Rows near named flat spaces through zero
bbjr: [  6   5  -6   5 -21 -31  -6   0   1  -5   0  16   3 -15   5  -8  24  -9
 -24 -21  17  22  21 -15]
zddd: [ 12  41 -13  27   9 -17  16   1 -14 -16   8   3   2 -23  22  25 -15 -23
 -11   9   8  -8   6   0]
jthp: [ 12 -23 -13 -24  10  -2  38  -3  18 -17   6 -32 -45   1 -13  12  31  12
  18  51   8  15 -19  10]
qtht: [  0  20 -25  35  29 -10  21   5 -11 -12   6   5 -13 -13  17  34 -23 -29
 -16  -3   4 -23 -11 -17]
qtht: [  1  15 -13  35   0 -12  16   7 -10  13   2  23   1  -7   6  15 -35   4
 -26 -41  -4   8  20  -6]
bprr: [ -8 -18  10  -2 -10   8 -31   0   5   5  -3   8  23  10 -14 -29   1  -3
  -2 -35  -8  -3   1 -14]
qtht: [  5 -16  15  -7 -18  -2 -24   4   1  20  -9   3   1   5  -1 -27  10  15
  -7 -10  -6  13  15   4]
jthp: [-10  -8   6   2 -13   3 -39  -2   7  41 -14  18  21  11  11 -12  22  -7
  -5 -22  -7  -6   1   5]
qtht: [ 20   6   1   7  -6  -8 -18  -6  -1   7   1  -4   2  -9  17   5  32 -30
   0  21   1  -4  -3  13]
zddd: [ 12  -4  18  -9 -16  -1   0  -6 -17 -24   9   4   4  -7  -5   0   5 -12
  -1  -5  10  14  11  -7]
qtht: [  1 -27  29 -39 -21  28  -5  -6   1 -26  10 -11   7   9 -26 -23   8  10
  29  -4  -2  17  -9  -6]
mctr: [-18 -22  -3  -6  -2  37  41  -1  -4   8   7   4  10  25 -26  40 -17   8
  24 -35 -12  10 -19  11]
bbjr: [ 10 -15  -4   8   7  -2   8   9  -4  13  -4 -12 -26   2   7   9   6   0
  -7  11  -5   0  -4   3]
bbjr: [-12  37 -23   0   7 -26   9   2   5   9 -13  -7  16  -8  18  21  27  -5
  -3  33  17 -12   3  19]
mctr: [  7  29 -18  27   1 -18  28  12 -15  21  -2  10 -19 -18  38  43   0 -10
 -18   0   8   5   3   4]
bbjr: [ 10 -23  -9  -1  -8  14  15  15  22  44  -3 -16 -32  10   8   2  20  24
  15   1 -21  19 -21  17]
bprr: [-21   8 -11  19  15 -32 -18  -4 -27  30 -30  18  24  11  15  36  22 -28
 -40  13  20 -30  27  16]
zddd: [ -4  13  -4  12  10  -6  -4   2  -1   5  -5   1   8   1  -1  -6 -21  10
  -9   1  -4 -10  12   6]
jthp: [-15 -21  15 -14  -6  -3 -16  22 -27  14 -23 -14   3  11   7  -4  18   4
 -16   1   8 -10   6 -10]
mctr: [  6   1 -47   3   8 -38  12  25  40 -13  -7 -60  12  -2 -31 -33  45  13
  -2  24  -3   2  -2  11]
zddd: [-23  25   3   3  -1  -8   7   3 -15  10  -5  44 -19 -16  39  18 -25   8
 -23 -26  22   2   5 -35]
mctr: [  8 -25  25 -14 -14   2 -26  -8  -9  28 -15  -2   4  17  -6  -9  22  10
  -2  22  -5   6  22  32]
mctr: [ -4  -8  22 -15 -14  23  -1  -8 -12  10   1  13   6   9   2  13  -1   1
  14  -9  -2   7  -3   8]
bprr: [  5  22  37 -13 -21   3 -52 -11 -12   0  -5  13  34  -7  14 -35  -3  -2
   4   8   1  -5  22  10]
jthp: [  7   8 -10  17  10  -2  -5   2  20   4   5   1 -11  -6  -1 -25 -28  17
  -3  -8 -15  -1   1  -5]
bbjr: [ -6  34 -47  36  40 -40  20  17   6   4 -17 -35  12  -2  -4  15  -8   5
 -23  39  -2 -31  15  27]
bprr: [-12 -22  -9   2   7  -3  -1  13   3  -7  -4 -10   3  10 -22 -17  -7   8
 -11 -25  -4  -4  -1 -21]
jthp: [ -3  10  23 -27  -2  27  -7 -41 -21 -36  18  25  19  -4  15  51  34 -73
  34  27  26 -19 -33  -1]
mctr: [  8 -34  61 -56 -29  29 -65 -25   0 -11  -3  -5  24  17 -22 -58  27   6
  30  29  -4   4   8  16]
zddd: [-19  17 -58  -6  30  -3  11 -17  88  59  -7   2 -32   7  20   8  45  24
  32  49  -8  -9 -49  33]
bprr: [-33  28 -32  28  25 -14  19  14  -4  21 -20  -6  44  17 -16  22 -35  20
 -16 -13  -7 -26  20  25]
zddd: [ -9  37 -10  21  -2   4  17  -2  -9  13   5  25  19  -8  21  38 -19 -13
   1 -25   1  -2  -2   6]
zddd: [ -5 -32  19  -7   1  -5 -19  16 -14  -1 -13  -4 -22   6  -8 -37 -20  28
 -26 -11   0   1  19 -27]
bprr: [-42   7   0 -14   8  27  -3  14  10  49 -22   7  10  22  15   3 -18  39
  16 -10 -11 -17 -19   7]
qtht: [ -8 -13  -1  -7   2   9  -7  -8   6  21  -3  14 -14   6  16  16  25 -16
   6   4   4  -6 -22  -4]
bprr: [ 56  17 -25  19 -26  -1  15 -32  58  23  36  18 -29 -25  21  13  48 -25
  33   8 -15  47 -24  35]
jthp: [ -3  -3   6 -19 -12 -10   0   3  -9  -1  -8  -4  -2  -3  10   8  35  -5
  -3  16  18   6   2  -1]
bprr: [-25 -31  24 -25  -3   7 -21  -1  -8  -1  -9  29 -25   6   4 -25 -11  19
 -17 -24  15   2   2 -47]
jthp: [ 21  25  31 -24  -6  16  17 -11 -49 -50  16 -12  -8 -24  37  56  27 -60
  27  59  28 -11 -25   0]
qtht: [  8  15 -13  -2  -5  -9  21   2  10  -4   3 -19   9  -4  -7   8  15   6
  11  18   1  11   3  24]
bprr: [  1  12  12   5   1   3  16 -20 -25 -19  10  29   2  -5   0  33 -26 -14
  -5  -5  13   4  15   1]
qtht: [ 10 -18 -13  18  -9  -1  30  11 -11   9   7   3 -17  -1   4  34  13 -19
 -11 -32  -1  17  -9 -10]
bbjr: [ -7 -45  14 -20   2  16  22  17 -22   8  -5   1 -66   4  21  22  10   6
  -7  -2  12   8 -26 -39]
bbjr: [ -2   2  -3  10  -9  -2 -11  -8  17  -1   6  15  26   4 -25 -27 -22  14
  -3 -38 -11  11  18   1]
bbjr: [ -3  -6  -9 -15   2  12  17   6  12   7  -1 -22  -7   7   0  13  26   3
  23  19  -3   0 -26  12]
jthp: [-45 -38  18 -32   5  32 -29 -13   0 -21  -2  22  28  26 -29 -17  -4 -13
  12 -42   8 -23 -24 -43]
mctr: [ -7   1 -10  -1   6   5  26 -13   1  -5   9  18 -12  -1   5  37   5 -16
   6  -3  11   3 -15  -5]
bbjr: [ 22   9 -30  21 -15 -35   3   8  25  34  -6 -11  -1  -8   8  -2  45   2
 -14   4  -4  23  15  28]
jthp: [ -3   6 -13   7  12  -4  -5 -16  28  -8  10  17  -4  -4  -9 -17 -15   4
   1  -6  -2  -2  -2  -9]
mctr: [  8  21  15  14 -30   6 -21  26 -21  37  -6   8  11 -14  49   3  10 -14
  -5 -34  -8   4  -6  -8]
zddd: [-17  -1   3  -3  -9 -14 -33 -26  16 -12   3  46  24  -1 -15 -28  -3  -8
 -16 -39  14   5  20 -25]
qtht: [  2 -33  26 -27  -7  26 -14  -4  -8 -23   8  -6  -8   7 -11 -15   9 -12
  17  -4   0   0 -20 -23]
zddd: [ -1   3  -1   9  11   2   2  12  -3  16 -10 -16   0   8  -4  -7 -23  25
  -3  11 -15  -9  10  18]
jthp: [  6  13 -15  27  20 -17 -21  -4  21  15  -3  11 -13  -7  10 -24 -23   9
 -18   6 -10 -13  10  -1]
bprr: [-19  -2   1  -6   2 -12  -5  -2  11   0  -5  27 -16  -3  -2 -28 -27  35
 -20 -22  10  10  18 -28]
zddd: [ 17  28 -26  32  12   3  28   9  10  29   2 -21   3   0   8  28 -12   5
  13  18 -25  -4  -6  46]
qtht: [-18  37  -7  22   1  -5  -3 -17   7  31  -3  51  21  -1  13  12 -40  16
 -12 -30  -1   1  24  13]
qtht: [ 11   9 -16   4  -6 -10  11  17  24  22  -3 -20 -16  -6   8 -16   8  30
   3   9 -11  16  -2  13]
zddd: [-12 -28  49 -40 -24  17  -9   5 -39 -18  -7   6  -1   8  -8 -13  -8  18
  -3 -11  15  13  16 -21]
bbjr: [ -5 -41  21 -32 -17  32  17  16  -6 -11  10  -2 -42   1   5  -5   4  13
  16 -29   3  22 -34 -47]
mctr: [ 13  10 -24  47  -2  -3  43  43 -25  50 -11 -24  -4   3  18  45 -16  10
 -17 -25 -25   7   5  28]
mctr: [ 30  31 -34  -4  21 -39  25 -12  26 -60  20 -33 -31 -37   8   7  47 -35
   8  79  27  -2 -18  -3]
bprr: [-30 -13  -9  -5   9  -8   1   7  13  11 -11  19 -18   7  -6 -20 -22  37
 -21 -28   6   3   7 -30]
jthp: [ -3   0  -3   7  23  14  -5 -34   2 -11  11  21   7   8  -6  30  -4 -38
  12  16   2 -24 -14  10]
bbjr: [ -7  23 -11   3   4   8   5  11  19   6   0 -13  17   0  -3 -15 -20  25
  16  -4 -15  -4  -7  10]
mctr: [ -4 -10  12  10  -1  -4 -21  -4 -13  31 -13  25  -5   7  12   2  -8   2
 -22 -11  -1  -4  18   3]
[  6  -2   0  -7   7  26  20  15 -10   6  -3 -48  14  15  -7  25  12  -4
  33  35 -18 -15 -24  38] | zddd
[ 42   8 -35  53  -4 -43  14  40   2  34  -6 -32 -32 -23  28   0  21  -3
 -37  -2 -15  15  13   7] | qtht
[-26   7  -2  15   5 -19   4  -2 -13  42 -23  41  -6   9  10  14 -35  37
 -39 -20   8   4  42   7] | mctr
[ -2 -11  32 -32 -14  11 -47  -8   8 -18  -2  -6  22   5 -17 -58   3  13
  14   6  -3  -2   7  -6] | mctr
[  1   0   3   1   1   1 -17 -19  -5  18  -5  15   9   5  14  26  30 -33
   3  20   6 -13  -4  20] | jthp
[ -8  -6 -24  14  23  14  30   5   6   6  10   8 -39  -4  23  40  -1 -23
   5 -10   1 -13 -46 -28] | qtht
[ 13 -27  -7  15 -13  24  -1 -10  15  -4  22   5  24  12 -31   2   9 -32
  19 -54 -22  11 -21  -2] | bprr
[-28   8  23  -6   5  -1 -19 -22 -12   6  -8  58  -4   3   8  -7 -48  24
 -23 -17  15  -3  30 -18] | mctr
[ -8  -4 -11  -2  18  11  20   2   2 -15   7  -6 -17   0   2  17  -6  -9
  10   6   3 -12 -27 -17] | qtht
[-16  15  11 -46   3   5   1 -15  -3 -35   0  -6   3  -7  11  14  36 -18
  26  53  32 -14 -23  -5] | zddd
[-21   6 -22 -13   3 -48   8  -5  22 -22  -8  14 -10 -10 -15 -25  10  29
 -31   1  33  16  29 -26] | jthp
[-20  31  20 -36  11   1  -2  -8 -28 -46  -5 -11  20  -8  10  14   4 -14
  14  55  31 -28  -3  -3] | zddd
[ -9 -10  -3  15 -11  -4 -23  21   0  40 -17   1  17  11   4 -17   5   9
 -18 -38 -13  -2   8  -2] | mctr
[  8 -18 -18  22   5 -21  18  27   0  26 -10  -9 -45  -4  13   0  -2  21
 -31 -12  -5  13   6 -15] | bbjr
[ 20   3   0   5  -1  10  16  11  -3 -39  17 -38  18  -4 -29 -13 -17  -3
  19  -2 -16   3  -4   5] | bprr
[  2  38   3  13 -14 -12 -36 -25   6  14   3  43  28 -16  30   3  15 -33
  -5  -9  10  -4   9   6] | jthp
[-30 -44 -20  -5  10 -11 -13   3  32  32 -21   3  -1  31 -35 -31   8  37
 -19 -24  -7   1  10  -5] | jthp
[ 19   2  -9  16   5  -5  15  13 -12 -14   8 -19 -16 -13  13  19  11 -28
  -3   7   0  -4 -15 -10] | zddd
[ 15  34 -16  27  10 -17  13   2 -17 -31  13  -3   3 -26  21  28   0 -46
  -9   6  12 -14  -7 -14] | zddd
[  8  17 -12  11  24   8   8 -13  -6 -28  17  -1  -9 -14  21  38  10 -58
  14  27   8 -29 -37 -11] | qtht
[ 18   6  -1   9   7  -4   6  -7  -8  -8   7   0 -20 -12  17  21   9 -25
  -1  24   5  -4  -6   2] | mctr
[ 17   1  20 -39 -30  12 -34   3  16 -27   9 -34  25 -10  -1 -44  55 -17
  38  21   0   7 -25  -2] | mctr
[ 23   2  21 -23 -18  -4  -9   2  -4   0  -6 -32   5  -1  -3 -17  28  16
  14  50  -2  13  17  38] | mctr
[ -9   3 -20  18   3  -6 -12 -24  35  22   4  33  19   9 -17  -8  -6   2
  -3 -29  -9   4   9  12] | jthp
[-12 -38  40 -30  -8  12 -41  14 -26 -26 -10 -11   3   8 -11 -46  -1   1
  -9 -13   6 -12   1 -44] | bprr
[ 35  37  12   1 -13 -20 -16  -8   1 -21   8 -13   7 -27  12 -24   6  -2
   4  42   3  10  23  23] | bprr
[-10 -32  21 -13  -3  -2 -43  -4 -11  20 -20  10  -1  15   3 -18  21  -5
 -17   3   6 -12  10  -7] | qtht
[  7  53 -28  27  10 -20  24 -16   2  -3   8   9  24 -15  13  46   2 -28
   2  20   8  -8   7  33] | qtht

Rows near named flat spaces through zero (a row that begins with a name and a colon came from that space)
zg-md: [ 16  29 -15   3  -8   0   1   2   7 -24  -5  19  -9   0 -22 -21 -16  -4
  -7  10  -8   5  -7  -1]
zg-md: [-21   1  -7 -25   6 -25  27 -18   2  34  -5   8  20 -14  40  54  10  -3
   3  25 -17 -15  20  17]
qs-lc: [ 15   4   1   8   2  21 -17   2  -4  -1  -4  -2  -7  -2  -8 -14   3   8
  10  -2   8   4 -11  -3]
pr-jd: [-18 -14  63 -14  24   0   1 -11  -7 -24  -1 -26  -7  -8  43  15 -10  -5
 -14   9 -18 -23  18 -16]
qs-lc: [  5  30  19  -2 -12  28  -1   3 -26 -39   0  -6 -37  13 -56 -52 -17 -24
 -17 -22  23   0   4 -40]
qs-lc: [ 10 -31 -34  -7 -18  -3 -26  -4 -26  33  -3  -2  24   2   7  30   0   6
  12  21  25  20 -13  13]
hc-mf: [  1 -28   5   2   4 -19  -9  15   1 -58  27  34  17   3   4  -9 -20  -6
 -10  15 -27  25  -6  13]
hc-mf: [-14 -30 -20  19  18  -5 -15  -8 -10  -5 -27  14   8  31 -19 -10  10   6
  35  -5   4  14 -20  29]
qs-lc: [ 12  -4   8   3  -3   1  -8   9   0  -8  -4  -1   3  -4  26   9 -33  -2
   3  19  -4   3  -8  -9]
hc-mf: [-29 -43  16   0  25 -17 -12 -18  -9  19 -28 -26   1  12  15  14  15  10
  35  -7  11  -7  -5  21]
pr-jd: [  5  15 -28   8 -13   7   7   8  -3  16  -8  11  -6  11 -27 -13  -5  -6
  15 -12  18   7  -8  -4]
pr-jd: [ 34 -11   8 -18 -11  -3 -58  -9 -12 -63  29  -7 -16 -26 -46 -48  16  18
 -25  12   9  27 -16  14]
zg-md: [ 16  35  -2  13  -3  40  18  37 -13 -29   7  55 -25   8 -31 -44 -41 -27
  40 -15   7  18 -13 -29]
zg-md: [ -2 -23   6  -8   7 -22 -14   1   9 -18  17   1  -3 -14  -9 -15  16  12
  10  -6  -1  12  -6  22]
hc-mf: [ 24   4  37  15  24  20 -29   0  24 -46   9  -5  -7 -18  15 -24   9  26
 -15   9 -32  -5 -10   6]
hc-mf: [ -9   1 -26 -17  -8   5  -8 -25 -33  21  -8   0  -2   7 -42  -1  37  -2
   4  -5  27   5   5  11]
qs-lc: [-19  -4 -11  -1  15 -10  10 -16  15  20   4   1   5  -2 -16   1  59  17
   3 -20  -8  -7   9  30]
hc-mf: [  9  34 -21   4 -14  16   7  -7  -2  40 -27 -15 -10   4 -10   4  -3  -1
   4  -2  21 -13  -2 -14]
zg-md: [ 11   0  15   1   1  -1  -9  14   9 -30  15   4 -12 -11  -7 -25 -12   2
   2  -4  -3   8  -7  -4]
hc-mf: [ 14   9  18 -13  -4   8 -15  -6  -2 -20  18 -11  -9 -20  -7 -11  13   6
 -26   5  -2  -2   6  -6]
hc-mf: [  6  23 -43 -10 -16   9   8  -9 -22   4   2  40  14   6 -26   9   8 -12
  -9  19  -2  12   4   8]
zg-md: [-17  -9 -19   5  -9  20   5  -7 -37  42 -25 -10   3  33 -16  13   2 -16
  15 -15  35  -1   2 -15]
pr-jd: [-15  26  -2   5   6  20   7 -27 -27  39 -72 -29 -21  30  -5  10 -19 -13
  25   3  28 -27  -1 -20]
zg-md: [-25 -25   7 -17   1 -22   4 -28  -5  50 -13 -45  22  -1  45  60  21   7
 -22  13   3 -24  21   6]
qs-lc: [ 23   2   0  10 -17  24 -22   4 -14 -31  16  -3  10   9  -7  -8 -12  -3
 -50  11  -5  10  -1 -20]
pr-jd: [ 33   3 -14  15   4 -13 -37  -9  27 -16 -24  -7   6 -11  18  -1 -16  30
  -2  39 -19   5 -28  26]
qs-lc: [ -1  18  -3  11   8  25   8  -3   8  23   0  -2  -7   2 -16 -10  36   9
   3 -25   3 -11   4  -1]
pr-jd: [ 13   8   6   6   7 -10 -10   5  19 -24 -11   3 -13  -9   1 -21 -21   8
  16   9  -8   3 -16   8]
pr-jd: [ 43  -7  -2  14  -4  -3 -44   6  30 -30  15  -8  11 -23  16 -10  -4  33
 -25  26 -20  13 -23  17]
pr-jd: [ 25 -23  58  -8   1   6 -30  27  15 -72  72  -8  -8 -39   8 -36   4  12
 -40  -9 -19  15   3 -14]
zg-md: [  8  25  27 -17   0  -9  12  13  16 -21  11   3 -25 -30  10 -15 -27  -7
  10   4  -5  -7   3 -14]
pr-jd: [ -6 -15 -13 -20 -12  -3  -7  -9 -25  -5  27   9   8  -2 -31  -1  33  -4
 -17  -5  11  15  10   9]
hc-mf: [-16 -19  31 -30  17  -1   1 -13  -9 -19  47   9   6 -27   0   5  58   6
 -17  -8 -17  -1  25  16]
zg-md: [ -3 -37  23  -2   2 -17 -26  -7   6  -3   9 -44   1  -7   9  -1  17  18
 -18  -9   8  -2  -1   6]
qs-lc: [-30  16  23  -2  10 -16  49  -2  27  23  -3 -15   3   0  39  31  -1 -10
 -21 -10 -24 -35  30 -14]
qs-lc: [-17  29   4 -10 -14  18  26  -3 -24  16  -6 -13 -27  15 -42 -19   2 -27
  -5 -33  32 -13  18 -36]
qs-lc: [  6  19  27   2  17   7  -3   9   7 -34 -13   7 -38  -8 -18 -45 -22  -2
  39 -10   4  -1 -14  -6]
hc-mf: [ -2   7   7 -17   6  -1   8 -12  -3   5   4   9  13 -16  32  32   4   0
  -9  27 -20 -10  13   6]
zg-md: [ 20 -24  24   3   4 -20 -31  15  25 -64  36  -1  -2 -21   0 -32  -6  17
 -20   4 -21  19 -13  13]
pr-jd: [ 25   7  25  15  -2   1  -2  36  25 -45  14  12  -7 -11  30 -17 -63  -5
  -1  13 -22   8 -14 -21]
[  7  14  13  18   6   4  10  11  27  17 -21 -16  -4  -1  40  11 -31   5
   9   5  -9 -18  -6 -13] | hc-mf
[ 16  -8  -9  -6 -22  15 -34  -6 -39 -29   7  -7  -4  12 -41 -22  -5  -9
 -27   5  25  20  -6 -14] | qs-lc
[  2  -9  37  -9   5 -23  -5   6   4 -31 -15 -15  -8  -9  46  10 -64 -10
   6  31 -11  -6  -5 -14] | qs-lc
[-15  -1  24  -5   8  -6  19   1  14  38  -9 -29  -4 -10  41  27  -3   2
  11  -7   3 -25  12 -11] | hc-mf
[-28 -13   6  -5  15  -1  19 -16   1  40   0 -13  14   3  18  32  44   6
  -3 -14  -5 -19  21  10] | pr-jd
[-12   6  14  -6 -17  24  19   5 -38  36 -20 -23  -6  19  20  27 -42 -32
   2  -2  32 -14  13 -51] | zg-md
[-15   0  33  -6  -3  22  19   3 -19  44 -12 -36  -4   4  43  36 -22 -17
   0  -7  20 -26  19 -43] | zg-md
[ -1   4  12   2  26 -17 -13 -16  30  -4 -22 -15 -22 -16  -8 -23  25  27
  30  -7  -5 -11 -12  30] | pr-jd
[  3   1 -21   5 -11  11   9   7  -2  38   2   5  16   3  15  25   1  -1
   3   1   7   0   1  -5] | qs-lc
[ 17  22  21  16   6  27  12  29  32 -37  55  25  -8 -19 -15 -40  26   8
 -25 -32 -28   3   7 -10] | hc-mf
[  3  -9  15  -8   8 -21  -5   1  22 -20  19   1   5 -23  19   3   7  13
  -9  11 -22   0   2  16] | zg-md
[  9   8   2  10  -1   2   4  21  21  -8  16   8 -13  -8 -14 -27  -1   4
  13 -22   2   6  -8  -3] | pr-jd
[  0   3 -12   7   3   7   4  -2   0   6  -2  13  11   7   2   8   8   1
  -1   3  -9   1   0   6] | zg-md
[-20   5  22 -23  -6  -8   2 -17 -29 -18 -12 -26 -32   9 -41 -25  -4 -21
  -8 -16  28  -8  13 -20] | qs-lc
[ 17  11 -53  33 -17   7  11  14  20  48 -19  14  37  19  37  42 -25   5
  -5  21 -12   2 -13   2] | pr-jd
[ 13  30 -29   3  -8  -1   2   0   1 -21  -9  29  -8   5 -36 -24 -10  -6
   2   8  -4  11 -10   7] | zg-md
[ 20  23 -20  13 -17  40  -6  11 -17 -15  17  20  -8  13 -52 -36  11  -8
 -16 -20  14  15  -5 -18] | qs-lc
[ 19   0  -2   2   3 -18 -20   0  15 -32  -9   8   1 -10  10  -7 -26  10
   3  30 -17   9 -17  16] | pr-jd
[ -7   1  -9  -5   4  11 -18 -31 -21  41 -39 -36 -15   8 -24   0  31  11
  19  -8  36 -13  -5   6] | hc-mf
[  1  -7  16 -24   7 -21 -21 -13 -10 -50   6   5 -20 -16 -29 -31   3   1
   6  10   1  12  -4  16] | pr-jd
